Here is a tiny trained network, its code and every weight. The questions are about switching its units off for an input and a target symbol, where a switched-off unit gives its printed mean instead of its output.

import numpy as np


def w(rows, s, z=0):
    codes = np.array(rows[::2]) - 128.0
    scale = np.full(codes.shape[1], s)
    scale[-1] = z or s
    return codes * scale


def norm(h):
    return h / np.sqrt((h * h).mean(-1, keepdims=True) + 1e-5)


def f(y):
    return y / 2 * (1 + np.tanh(0.7978845608 * (y + 0.044715 * y**3)))


def softmax(a):
    e = np.exp(a - a.max(-1, keepdims=True))
    return e / e.sum(-1, keepdims=True)


def log_softmax(a):
    a = a - a.max(-1, keepdims=True)
    return a - np.log(np.exp(a).sum(-1, keepdims=True))


def net(x, mask):
    ids = ['αβγδζηξψω'.index(c) for c in x.split()]
    T = len(ids)
    res = E[ids] + P[:T]
    u = 0
    for l in range(2):
        r = norm(res)
        for j in range(2):
            rows = slice(2 * j, 2 * j + 2)
            q, k, v = (r @ M[l][rows].T for M in (Q, K, V))
            z = softmax(np.where(np.tri(T) > 0, q @ k.T / 2**0.5, -1e9)) @ v
            o = O[l][rows]
            res = res + np.where(mask[u + j], z, o[:, -1]) @ o[:, :-1]
        u += 2
        y = f(norm(res) @ A[l][:, :-1].T + A[l][:, -1])
        res = res + np.where(mask[u : u + 4], y, B[l][:, -1]) @ B[l][:, :-1]
        u += 4
    return log_softmax(norm(res)[-1] @ U[:, :-1].T + U[:, -1])


Q, K, V, O, A, B = {}, {}, {}, {}, {}, {}
E = w([
[74,162,147,151],'α',
[125,136,161,12],'β',
[41,154,71,155],'γ',
[88,157,170,175],'δ',
[73,122,88,101],'ζ',
[79,150,174,172],'η',
[109,161,172,211],'ξ',
[55,126,91,147],'ψ',
[150,104,153,195],'ω',
],0.011)
P = w([
[141,230,139,204],'0',
[190,86,255,85],'1',
[184,93,230,81],'2',
[186,101,214,95],'3',
[187,116,182,121],'4',
[204,110,180,134],'5',
],0.0062)
Q[0] = w([
[59,103,3,195],'0.h1',
[147,148,52,47],'0.h1',
[112,53,126,49],'0.h2',
[247,110,160,192],'0.h2',
],0.0056)
K[0] = w([
[92,33,223,31],'0.h1',
[152,70,127,36],'0.h1',
[110,2,193,30],'0.h2',
[171,188,101,169],'0.h2',
],0.0069)
V[0] = w([
[150,202,223,3],'0.h1',
[164,216,171,147],'0.h1',
[100,129,141,23],'0.h2',
[51,193,96,96],'0.h2',
],0.0071)
O[0] = w([
[211,45,178,172,164],'0.h1',
[118,149,84,255,252],'0.h1',
[180,129,175,164,191],'0.h2',
[97,20,119,176,180],'0.h2',
],0.0063,0.0031)
A[0] = w([
[122,49,145,2,252],'0.n1',
[163,195,117,168,103],'0.n2',
[112,108,194,196,170],'0.n3',
[93,183,95,62,196],'0.n4',
],0.0083,0.0012)
B[0] = w([
[136,156,149,164,189],'0.n1',
[181,119,194,86,148],'0.n2',
[157,28,68,162,254],'0.n3',
[114,1,135,174,123],'0.n4',
],0.0091,0.006)
Q[1] = w([
[210,173,154,126],'1.h1',
[15,250,17,27],'1.h1',
[180,24,71,162],'1.h2',
[242,141,253,114],'1.h2',
],0.0064)
K[1] = w([
[109,163,117,157],'1.h1',
[147,1,144,160],'1.h1',
[170,90,111,130],'1.h2',
[124,129,196,69],'1.h2',
],0.015)
V[1] = w([
[179,91,89,244],'1.h1',
[28,188,131,141],'1.h1',
[160,80,98,116],'1.h2',
[80,181,107,75],'1.h2',
],0.011)
O[1] = w([
[171,33,29,192,254],'1.h1',
[9,254,59,91,195],'1.h1',
[90,204,231,68,155],'1.h2',
[97,5,109,171,6],'1.h2',
],0.0065,0.0095)
A[1] = w([
[220,107,71,98,130],'1.n1',
[255,1,209,59,25],'1.n2',
[149,97,240,74,47],'1.n3',
[62,108,5,147,254],'1.n4',
],0.0074,0.0013)
B[1] = w([
[116,196,124,156,168],'1.n1',
[138,103,112,180,177],'1.n2',
[91,158,143,163,135],'1.n3',
[1,94,72,155,254],'1.n4',
],0.0091,0.0066)
U = w([
[123,177,100,156,209],'α',
[115,76,151,115,46],'β',
[142,98,139,128,17],'γ',
[133,206,141,125,15],'δ',
[163,3,152,122,170],'ζ',
[145,94,130,100,42],'η',
[89,144,185,83,9],'ξ',
[148,151,226,139,37],'ψ',
[40,80,85,181,255],'ω',
],0.014,0.0036)

Each question gives the input, a string of symbols that net reads in full, and the target symbol t.
The units are the heads (2 rows each of Q, K, V and O) and the neurons (one row each of A and B). Each row of codes is followed by its name. A weight is (code - 128) times the scale printed after its matrix; where a second scale follows, it is the last column's (O, A, B and U).
mask holds one flag per unit, layer by layer, with each layer's heads first. A switched-off unit (its flag False) gives its mean, the last column of its rows in O or B, instead of its output. The means were averaged over made-up inputs and are rounded, as every weight is.
A unit's drop is (log p(t) with every unit on - log p(t) with that unit switched off) / (log p(t) with every unit on - log p(t) with every unit switched off).
The circuit of an input: a set's keep is (log p(t) with only the set's units on - log p(t) with every unit switched off) / (log p(t) with every unit on - log p(t) with every unit switched off). Starting from all 12 units, units are removed one at a time, each time the one whose removal leaves the highest keep (on an exact tie, the one counted first), for as long as the keep stays at least 0.8.
circuit, biggest first: the units of the circuit, biggest drop first
unit that matters most: the unit with the biggest drop
k most important neurons: the k neurons with the biggest drops, biggest first
top k neurons in layer l: the k neurons of layer l with the biggest drops, biggest first
heads that matter: for each layer, one digit per head in row order, 1 if its drop is at least 0.15 and else 0, layers parted by /
input ω ζ ζ ψ β β, target α: unit that matters most -> 0.h1
input ζ β ω γ, target ψ: heads that matter -> 10 / 11
input ζ ω η ω β, target ψ: heads that matter -> 00 / 10
input ζ η ζ, target α: 3 most important neurons -> [0.n2, 1.n4, 0.n1]
input β ω γ, target ζ: heads that matter -> 00 / 10
input β γ δ α ω, target ζ: heads that matter -> 00 / 10
input γ ζ ψ ω ψ, target α: heads that matter -> 10 / 01
input ψ γ ξ β, target ξ: top 2 neurons in layer 0 -> [0.n4, 0.n3]
input ζ β ζ γ δ, target ψ: heads that matter -> 10 / 10
input ψ ζ β, target ξ: circuit, biggest first -> [1.h1, 0.h1]
input ζ ζ ζ ξ β ψ, target ψ: 2 most important neurons -> [0.n3, 1.n4]
input ζ ψ ω ζ ψ, target α: 2 most important neurons -> [0.n1, 0.n4]
input γ β ω, target δ: heads that matter -> 11 / 10
input ξ β η ω η, target α: unit that matters most -> 0.h1
input γ ζ ζ ζ, target δ: heads that matter -> 11 / 00
input ω ζ ω, target α: 3 most important neurons -> [0.n2, 0.n4, 1.n4]
input ζ η β ψ δ α, target ψ: circuit, biggest first -> [1.h1, 0.n3, 0.h2]
input ζ ζ β, target ψ: 2 most important neurons -> [1.n4, 0.n3]
input β η β ω ζ β, target ζ: heads that matter -> 10 / 10
input β ζ ξ ω α δ, target ζ: unit that matters most -> 1.h1
input ζ α ζ, target α: 2 most important neurons -> [0.n2, 1.n4]
